What can hang from each mark
J_498: J_466
J_884: J_303 J_387 J_642
J_303: J_466 J_989
J_530: J_387 J_498 J_591
J_24: J_217 J_387 J_530 J_591
J_466: J_530
J_591: J_387
J_989: J_23 J_591
J_642: J_23 J_387 J_552 J_844
J_217: J_303 J_642 J_844
J_552: J_554 J_844 J_884
J_844: J_23 J_387 J_642
J_387: J_554 J_591 J_884
J_554: J_24 J_217 J_642

Known rows, with every way that one mark hangs from another
(J_24 J_217 (J_387 J_554)): [ 248  225   90   94  -98 -267 -216 -241  -18 -191  -65 -148  -25 -379
 -235 -203  175 -177  227   -2  100  -18  121   -5   37   36 -189  -32
  -62  -93  268   20  217  132 -105 -108   24  -74 -285  299   71  485
  -74   96  -15   20  281  -88  -45]
(J_844 J_23 (J_642 (J_387 J_884) (J_552 J_554))): [ 363 -587  263  275  249 -312  -79 -298 -300   -3 -389 -454   50 -402
 -126 -187 -673 -581  139 -353   89   41  110 -717   43 -501    9 -559
   84 -146  459 -317  166  134   90  437  273  -89   21   79  -81  321
  178  227  243 -206   92  -98  -50]
(J_642 J_23 (J_387 J_591 J_884) (J_552 J_554)): [ 401 -706  417  174  261 -262    9 -462    4  -48 -337 -160 -117 -542
  -71 -191 -233 -557  103 -250  292  242  158 -710  172 -439  159 -207
  406  -50  296  -47  -40   34  107  347  195  -20 -201   70  -94  415
    3  192  -66 -351  -45   -7  -43]
(J_552 (J_884 (J_387 (J_554 J_217) J_591))): [ 387 -376  104  -58  -26 -232 -181 -213   77 -213 -153  -11    9 -275
 -253   34  266   77   34  -20  -65   90  417 -449  -77 -195  -43 -499
  220 -147   64   -3   48  118 -125 -103   24  -76  -80   38 -160   56
   29  240  212 -205   20  -90    3]
(J_217 (J_642 J_23) J_844): [  19  -35  233   93   73 -222   31 -268  228   -7  -81   17  -67 -437
   76 -170    1 -112  532   10  295 -137  210 -179  123 -268  178 -249
  -81 -335  365  -70 -306   93   57  299   27  162   31  325   64  187
  134   16  166 -174 -242  -31   54]
(J_466 (J_530 (J_387 (J_554 J_642) J_884) J_498)): [ 246   12  235  106   53 -257   52 -482  -23 -107 -556 -411  -29 -151
 -253   80 -314  171  -18  -49  385  223  182   43  148  -15 -467  274
 -135   83  335 -169  108   61  -44 -333 -268 -303 -172   36  -32  336
  -19  157   -2 -215  225 -116  -65]
(J_591 (J_387 (J_554 (J_217 J_303 J_642 (J_844 J_23))))): [ 170  -70  -82   16 -116 -210 -166 -206 -125  -79 -128 -104  -44 -477
 -283 -385   20  144  611  -43  219 -251  385 -341  122 -255 -183 -528
  -71 -337  375   62   34  179  -40  115 -162  136   80  290  -57  169
  292  209  177  -37 -198 -214  -67]
(J_552 (J_844 J_642) J_884): [  47 -305  125   14  148 -257  -11  -33   55   78 -120 -212  -51 -184
  -95  229 -264  -56  116 -150 -161   -7  239 -437  -36  -34   94 -536
  -16 -182  219 -181  173  147  -83  201  127  -46  179  280  -11 -108
  121   40  342 -217  -58  -62   37]
(J_498 (J_466 (J_530 (J_387 J_554 J_591 J_884)))): [ 272 -129  362   55   13 -384  -76 -207   74  -41 -490 -247  -20 -185
 -214  210    9   82  129   90  287  349   -7  -48   43  152 -424  233
  -48   45  163  -30  231  -59 -125 -499 -228 -169 -197  -75   14  336
  -18   20 -172 -297  393  -73   40]
(J_844 J_23 (J_387 J_591 J_884) J_642): [ 455 -394  455  194  -15 -238  -32  142 -221  -12 -239 -437  153 -406
 -363 -200 -619 -463  223 -158  106  -17  284 -459   63 -369   58 -115
  -42  -42  488 -112  -12   88  -83 -161   99 -118  -21  -11   83  116
  103  313  162 -212  204 -159 -219]
(J_884 (J_387 (J_554 J_24 (J_642 J_23 J_552)) J_591)): [ 614 -481   91  233  244 -116  -83 -446   85 -254 -286  -59 -110 -535
 -187 -112   50  -37  201 -197  168  151  203 -557  163 -362  -44 -186
   85  -62  177   10 -164   91   93  155  119  -97 -229   71 -260  273
    1  354  300 -290   68   21   81]
(J_844 J_23 (J_642 (J_387 J_591) (J_552 (J_554 J_24)))): [ 453 -728  266  404  356 -227 -128 -318 -210 -158 -247 -402  -50 -558
 -112  -54 -391 -418  213 -366   50   63  167 -752   74 -542  -79 -560
   21  -58  477 -115   75  121   96  307  144 -183 -165   -3 -138  156
  172  323  404 -223  263  203   52]
(J_217 J_303 (J_642 J_844)): [  59    7  231  -64  164  -27  118 -220  148   70 -198  133 -107 -412
  -88 -155 -232    4  489   50   48 -139  135 -254  -54 -127   45 -305
 -172 -215  365   27 -112  169   56  275   -5   74  117  307   76   95
  121   -3  197 -204 -195 -251  -65]
(J_530 (J_387 (J_554 (J_24 (J_217 J_303))) J_591) J_498): [ 340   66  297  -11    3  -97   27 -346   10 -333 -249 -162 -207 -501
 -203  -55  221  230  293  107  270  105  282  -22  125  -27 -585   73
  -66   71  371   90   98   58 -198 -455 -319 -311 -265   96   -2   53
  -84  328  -19 -185  350   65  -80]
(J_554 (J_24 J_217) J_642): [ 290 -125   -1  219  181 -149  -55 -381   26 -105 -108 -115  -99 -469
 -150 -176  161  120  201 -139  -40  -53  134  -76  107 -199 -221 -161
   16 -227  131   95   65  276  -29   89   -1  -57   -1  330   90  417
   -1  301  164  -96  355  187  -70]
(J_24 (J_217 J_642) J_591): [ 105  -14  381   79  -17 -166 -240 -249  105 -304   11  -74   43 -515
  -68 -130  335  -44  370  113   47  -72  106   27  -39  -99 -110 -220
  -54 -228  261  108  131  313 -230   39  -88  -74 -131  303   66  528
  -20  116  210 -133  341  147 -117]
(J_554 (J_24 (J_217 J_303) J_387 J_530 J_591)): [ 411  -90  235   10  138 -250 -225 -140   51 -407  -10  159  -79 -730
 -274  -45  307  -93  255   40   47 -169   20  -50   49   84 -198  -10
 -226   68  430  365  120  436 -176   36  -81 -153 -510  470   79  526
   99  306  347 -129  674  138   -8]
(J_466 (J_530 J_498 J_591)): [  74  120  401  143   -9 -369  100 -285   54 -236 -289 -212   64 -111
   14  246 -127  307  -79   64  234  177  275  255    1   21 -255  183
 -181  149  506  -42  -20  147  -82 -342 -348 -366 -260  -24   -4  122
  -30  -11  -94 -117  332   21   61]
(J_642 J_23 (J_387 J_554) J_844): [ 285   39  165  277   33 -392  216 -296   45  -31 -224   80 -212 -573
   44 -156 -343 -452  321 -215  338  109  165 -338  195 -291  200  -46
 -115  -73  460 -138 -267  -84  194  356  166 -110 -342  319   63    9
  -17  -66   12 -105 -280 -273  122]
(J_844 (J_387 (J_554 (J_217 J_303)))): [ 295  161   -5   88  -35 -119   31 -124 -207 -167 -223  -54 -110 -285
 -462 -307 -223  -11  195  -52  -83  -90  244 -310  -18 -174 -102  -89
 -169 -118  310    7  -24  147  -19   -6  -23 -181   64  178   60   75
  145  254  -37 -146   65 -295 -188]
(J_591 (J_387 (J_554 J_217))): [ 260   50    7   36 -173 -242  -80 -222  -80  -45  -33 -174  -51 -257
 -256 -201  225   27  185 -136  105  -54  316 -114   84 -109 -212 -233
   23 -155  151  104  205  128   -7  -69 -132  -29   42  176 -143  236
    2  143  -86   68  -10 -114  -43]
(J_217 (J_303 J_466) J_844): [ -54  171  -80  -78  -32 -243  -17  -13  177   10 -140  284 -145 -142
    2  -41  -94  147  360   24  -51   -1  177 -180  -58   15   41 -281
 -147 -138  392  112 -116   47  -37   65  177  105   67  321  248  -77
  157   42 -171 -121 -128 -374 -100]
(J_498 (J_466 (J_530 (J_591 (J_387 J_884))))): [ 185 -116  398   49  -16 -517  -36 -136   14   28 -393 -242   31 -159
  -81   95   -8  165  125   95  248  233   18   63   34  221 -275  126
  -40   19  204   52  256  123 -103 -321 -272  -95  -58  -23  -35  421
   73  -53 -257 -170  378  -54   65]
(J_387 J_554 J_591 (J_884 (J_642 J_552 J_844))): [ 457 -457  419  -90  228   33 -106 -496  175  -16 -394 -257  115 -389
  -80   50 -184 -306  -12 -181  349  211  140 -689   49 -385   46 -315
  249 -192   93  -84  127  -88   -8  134  203   40  -48  226   63  225
 -167  144   50 -364 -214 -183  -93]
(J_303 (J_466 J_530) J_989): [  70  281  -34  306  -10 -145  -40  -85  137 -174 -154  339  -13   52
   97  319 -261  208  -14  -66 -101  171  212   25 -109   61 -247  -32
 -320   83  270  145  -44   68 -128  -81  146  -28 -220   77  165  120
   -1 -109 -227  -60  124 -159  -81]
(J_554 (J_642 (J_387 J_884) J_552 J_844)): [ 337 -448  261  153  299 -207   37 -638   -5  182 -386 -210  -83 -397
  -23 -257 -406 -459   19 -305  199  121  -77 -630  102 -319  180 -158
  135 -121  313 -100  -83  136  172  501  199  -41   10  267   27  326
   39  211   39 -224 -155 -295  -65]
(J_554 (J_24 J_387 J_591) (J_217 J_642)): [ 299 -244  248   56  277 -117 -184 -476    1 -212   10 -100   20 -692
 -340 -353  388  -18  322  -64  190 -199    4 -227   73 -190 -246 -263
 -105 -132  283  358   48  591   23  170 -160   57 -177  337  -29  611
  124  265  335 -136  402  322   19]
(J_303 (J_466 (J_530 (J_387 J_884) J_591)) (J_989 J_23)): [ 143  179  168  288 -162 -125  -52  -31 -108 -217 -311  277   28  -62
  208   14 -335  415  -94 -139  318  319 -130    0  -29   39 -454  -50
 -197  181  370   65  -44  142 -117 -429 -291  -40 -209  -50   63  101
    7  -56 -504  -64  127    0 -108]
(J_591 (J_387 (J_554 (J_24 (J_217 J_303)) (J_642 J_23)))): [ 424  -19 -188  166   22 -165   -7 -212  -67 -126 -203  -19 -262 -636
 -319 -317    8  105  532 -124  147  -64  325 -172  221 -127 -253 -158
    8 -173  211  198  106  189  -32  157  -94  -20  -92  378  -33  401
  108  285  185  -56   97  -60  -71]
(J_884 (J_303 J_989) J_387 (J_642 J_23 J_552 J_844)): [ 455 -132  178  319  327  102   68 -331   51  -60 -202  347   72 -433
  258 -132 -593 -138  165 -140   34   23  378 -792  -47 -322  181 -603
  -19   75  123 -134 -439   95  -23  646  376  244  -72  371 -222 -325
   89  -94  131 -267 -467  -76  203]
(J_217 (J_303 (J_989 J_23)) (J_642 (J_552 J_844 J_884))): [  48 -122   60   38  240  218  -18 -205 -104 -206 -173  342  -36 -379
   60  105 -297  256  265  -80 -108 -174   42 -673 -214  -66  -40 -745
  -64 -232  251  -55  -64  260  -98  576  -52   63  151  252  -71  -13
  321   74  278 -274 -327 -112  -68]
(J_989 J_23 (J_591 (J_387 J_554))): [ 155  394   26  184 -200 -233 -109  -25 -323 -209  156   17  -42 -260
   25   55  252  171  285 -215   41  -46  176  -85    7   41 -185 -270
  -77   15  182 -110  144 -173   83 -127 -373 -139  -44   25 -223   47
   33  -25 -257  122  -71   15  -84]
(J_844 (J_387 (J_884 J_642))): [ 324 -168  386   17   57  -69   85 -150  -69   29 -266 -243   75 -240
 -237 -216 -431 -241   37  -26  138  -38  124 -354  -13 -181   77  -49
  -90 -107   68 -255   -6   58   29   16  237   27  257  124   65  198
   43  101 -109 -234   46  -70 -175]
(J_554 (J_217 J_844) (J_642 J_23 (J_387 J_591) J_552)): [ 390 -626   23  406  110 -292 -123 -717    6  -21 -170  -73 -122 -588
 -125 -334  -51 -232  254 -238  265   47  266 -697  188 -564  151 -381
  336 -152  443   93 -333  239   78  449  -10   70 -160  317   59  226
  192  427  153 -188 -111  -61  -14]
(J_884 (J_303 J_466 J_989) (J_387 J_591) J_642): [ 360 -272  119  130   22  157 -128    6  139 -232  -92  407  120 -196
   97   35 -167  212  162   81 -212  143  451 -547 -189  -52 -164 -614
 -175  156  -52   27 -177   31 -241   36  365  222   39  124 -181 -420
   10   -2  -57 -131 -168   72  -38]
(J_530 J_498 (J_591 (J_387 (J_884 (J_303 J_466))))): [  90   19  508 -196 -109 -238   79  -40  -57  -57 -287 -159   35 -157
   11 -184   14  122  130   18  174  221  295   18   74  144 -269  -60
   -1  140  384  229  148  153 -281 -254 -204 -168   47   96 -142    3
  -44   79 -388  -10  -20 -107 -109]
(J_303 (J_466 (J_530 (J_387 J_591))) J_989): [ 161   67  113  293  -94  -76 -111  -97  172 -154 -170  258  -70    5
   66  225 -180  255    7  -15  103  313  165  -18  -44   76 -416   84
 -239  239  314  182  -51   41 -183 -435  -82  -37 -288  -74   73   13
  -57  -24 -293 -122  214  -21  -89]
(J_554 (J_24 (J_217 J_844) (J_530 J_387 J_498) J_591)): [ 246    1  487  115  103 -372 -198 -434  154 -449  -19 -123 -126 -566
  105   94  473   35  167   35  307  -82   51   52  230  -32 -295   41
 -234   13  459  127  -36  227 -230 -202 -245 -285 -479  377   30  217
   33  344  183 -184  553  318   63]
(J_884 J_303 (J_642 (J_844 J_23 (J_387 (J_554 J_24))))): [ 329  -59  221  199  329   39   86  -39 -195  -81 -315 -105   62 -539
 -136 -238 -583  -92  283 -244   44  -48  289 -605   71 -332   24 -374
 -293  -72  250 -104 -207    2  -40  240  179  -60   -5  355  -26 -353
  171   23  230 -248 -184   71   99]
(J_217 (J_303 J_466 J_989) (J_642 J_387)): [ 121   -8   -5   92   13   68   61 -150   35 -186 -210  470 -196 -322
   -9 -151 -308   10  480  126  -85  -38  118 -334 -179  -19 -225 -374
 -429  -77  344   53 -120  175  -75  375  226   74   99  168   98   59
  197   50    2  -63 -119 -265 -216]
(J_387 (J_554 (J_217 J_844)) J_591): [ 235 -146   63   15  -56 -245 -204 -334  154 -174  -33 -142   26 -349
 -166  -58  363   38  145  -91  160   22  355 -327  106 -315  -90 -301
  143 -250  264  120  -36   42  -38 -134 -132  -20 -153  239   86   11
  -44  269  -17 -138  -60 -101  -61]
(J_552 (J_554 J_24) J_844 J_884): [ -25 -458  109    3  465 -222  -41 -258   98  -51 -141 -181 -169 -313
  -43  167    9  193   51 -246 -131    3  148 -589  157 -101  -15 -594
  116 -258    3 -107  187  153   58  229  112   -5   70  261 -148  -13
  137   53  229 -412   -5  340  112]

Rows
[ 231  322  241  233  -56 -218  -88 -255   30 -464  -47  174 -122 -347
   46  123 -146  -12  239  206  -69 -298  352 -168   41   12 -113  -58
 -402  -14  515  -16 -236   87 -309   71   -9 -215 -341  391  193  -65
  210  344   60 -134  183 -219 -208]
(J_24 (J_217 (J_303 J_989) (J_844 J_387)) (J_530 J_498))
[ 544 -288   62  358  125  -86  -13 -339 -109 -223 -221 -179 -146 -591
 -490 -310  -86  -50  255 -219  122   27  284 -477  242 -435 -116  -26
    8 -107  272  186 -172  185   15    8  -95 -176 -178  174    8  219
   80  474  200 -247  162   94 -133]
(J_844 (J_387 (J_554 J_24 J_217 (J_642 J_23)) J_591))
[ 368 -209  147 -142   62  218 -105   -1  116 -201 -328  150  182 -278
  -91   41 -173  -24   71  -52   13  261  389 -541  -80 -135 -283 -422
   -1  -53   -9  141  104  -41 -300   38  240  103   23  258   61 -144
 -140   96 -119 -216 -248 -121 -224]
(J_387 J_554 J_591 (J_884 (J_303 J_466 J_989) J_642))
[ 327 -187  116   99  -41 -123   54 -314   -9 -155 -225 -112   -5 -365
  -83  -28 -214 -164  138  -29  190   38  180 -328  -71 -205  -94 -330
 -221 -111  103 -378   52  -43  105  222  226  -65   92  177  -34   16
    4    2   98  -50  -30   14   24]
(J_884 (J_642 (J_387 J_554)))
[  97 -150  424  167  212  -67  -35 -387   -2   39 -215 -108   61 -378
   54 -123 -286 -235  329 -179  177  -69   34 -400    4 -375  125 -371
  -41 -246  487  -81 -110  131   13  358   79    5  -20  174  -36  267
  116   18  260 -213 -156 -117   52]
(J_217 (J_642 J_552 (J_844 J_23)))
[ 485 -271  220 -131  181 -248 -144 -324   14 -359 -237  -79   65 -570
 -327  -35  345 -151  -55 -215  190  -23   81 -269  171 -288 -250 -144
   -8 -230  220  247  194  318  -91   75  -43 -170 -247  402   46  520
  -42  398  212 -231  316   -5  -90]
(J_387 (J_554 (J_24 J_530 J_591) J_217) J_884)
[ 225  141 -252  426  -84  -52 -176 -368  -16 -189 -326  167  -96   -4
 -141   25 -292  379   28 -137   54  239  149 -143   24  -80 -592 -132
 -252   77  279  129   38  189 -154 -179 -105  -42 -185  114   71  170
   46  138 -117  -84  147  -95 -148]
(J_303 (J_466 (J_530 (J_387 (J_554 J_217 J_642)))) J_989)
[ 346 -186  300  393   44 -182  106 -244   79   76 -157  -88 -100 -493
 -170 -184 -473 -240  306 -169  181   60  218 -402  211 -315  254   51
   36   19  419   44 -345   79   88  135  -13  -75 -231  224   38   24
   28  187  148 -247  -99  -68  -69]
(J_554 (J_642 J_23 (J_844 (J_387 J_591))))
[ 176   60  664   26 -193 -423   60 -198   68 -320 -221  -98   92 -184
   64  420  143   73   57  223  117   82   50  183  -24  168 -293   25
 -273  124  495  -80  116  118 -232 -170 -288 -436 -254   60 -136   37
  -13  130   45  -83  444   89   86]
(J_24 (J_530 (J_498 J_466) J_591))
[  89 -142  311  184  210 -142   -6 -285  -85   -4 -143 -205 -105 -144
  -80  -80 -269 -160   13 -195  -38    9  -30 -501   61  -82  185  -37
  -97  -61  296 -161  -51   66   27  147  182 -122  104  124  -86   77
  115   77 -104 -282  -18 -128   -4]
(J_642 (J_552 (J_844 J_387)))
[ 193 -163  303  151  -28 -244  -45 -158  137  -36 -206 -144  -54 -161
 -135  110  -32  170    1  -13  267  245  186   81   28    6 -259  245
  -61  173  325   29  -16   44  -35 -566 -308 -156 -206 -102  -39  137
  -41   12 -109 -179  339   81   49]
(J_466 (J_530 (J_387 J_591)))
[ 115   28  395  168  -76 -441  -18 -162   19  -35 -391 -183  -33  -94
  -23  112  -59  303  103  151  273  320 -103  170  -24  218 -426  193
 -173  151  349  -81  133  126  -99 -489 -430 -227 -111 -109  -70  163
   49  -81 -209 -196  515  105  166]
(J_498 (J_466 (J_530 J_387 J_591)))
[ 135 -677  397   72  355  -28  -89 -151  -39  -20 -244 -364   -1 -342
 -218 -173 -412  -19  128 -133  -51   56  254 -884  200 -172   70 -433
   70  -83  -40 -203   68    0  -35   29  206  120  197  230 -161 -193
  114   95  -50 -484 -173  246 -129]
(J_552 J_554 (J_844 (J_387 J_591 (J_884 J_303 J_642))))
[  92 -487  222   46  255 -262   -8 -376  -34   -1 -225  -76 -168 -264
   27   56 -142 -244  -27 -204  -20  111   36 -657  -40  -74  208 -373
   80 -107  259 -202   26   89   -2  420  230 -129   70  162  -90   42
  177   51   96 -254 -114 -132  102]
(J_642 J_387 (J_552 J_844 J_884))
[ 247 -137  649 -157 -110 -190  118 -293   80  -22 -217 -316   43 -270
 -103  -39   36  -53   24   82  417  173  218    0  107  -24 -327  197
  131  142  340  -50   44   55 -107 -487 -248 -173  -90  -52  -67   72
 -178  191 -244 -184  172    0 -109]
(J_530 (J_387 J_591 J_884) J_498)
[ 120 -182  182  158  156  -66   83 -154   26   66 -268  225  -95 -298
  117 -104 -402 -147  272 -128  -75  170  193 -508  -86 -103   83 -504
 -241   46  174  -29 -126  -42  -70  334  409  101  100  377   64 -323
   94 -155  -80  -73 -300  -63   44]
(J_884 (J_303 J_466) (J_642 J_387 J_844))
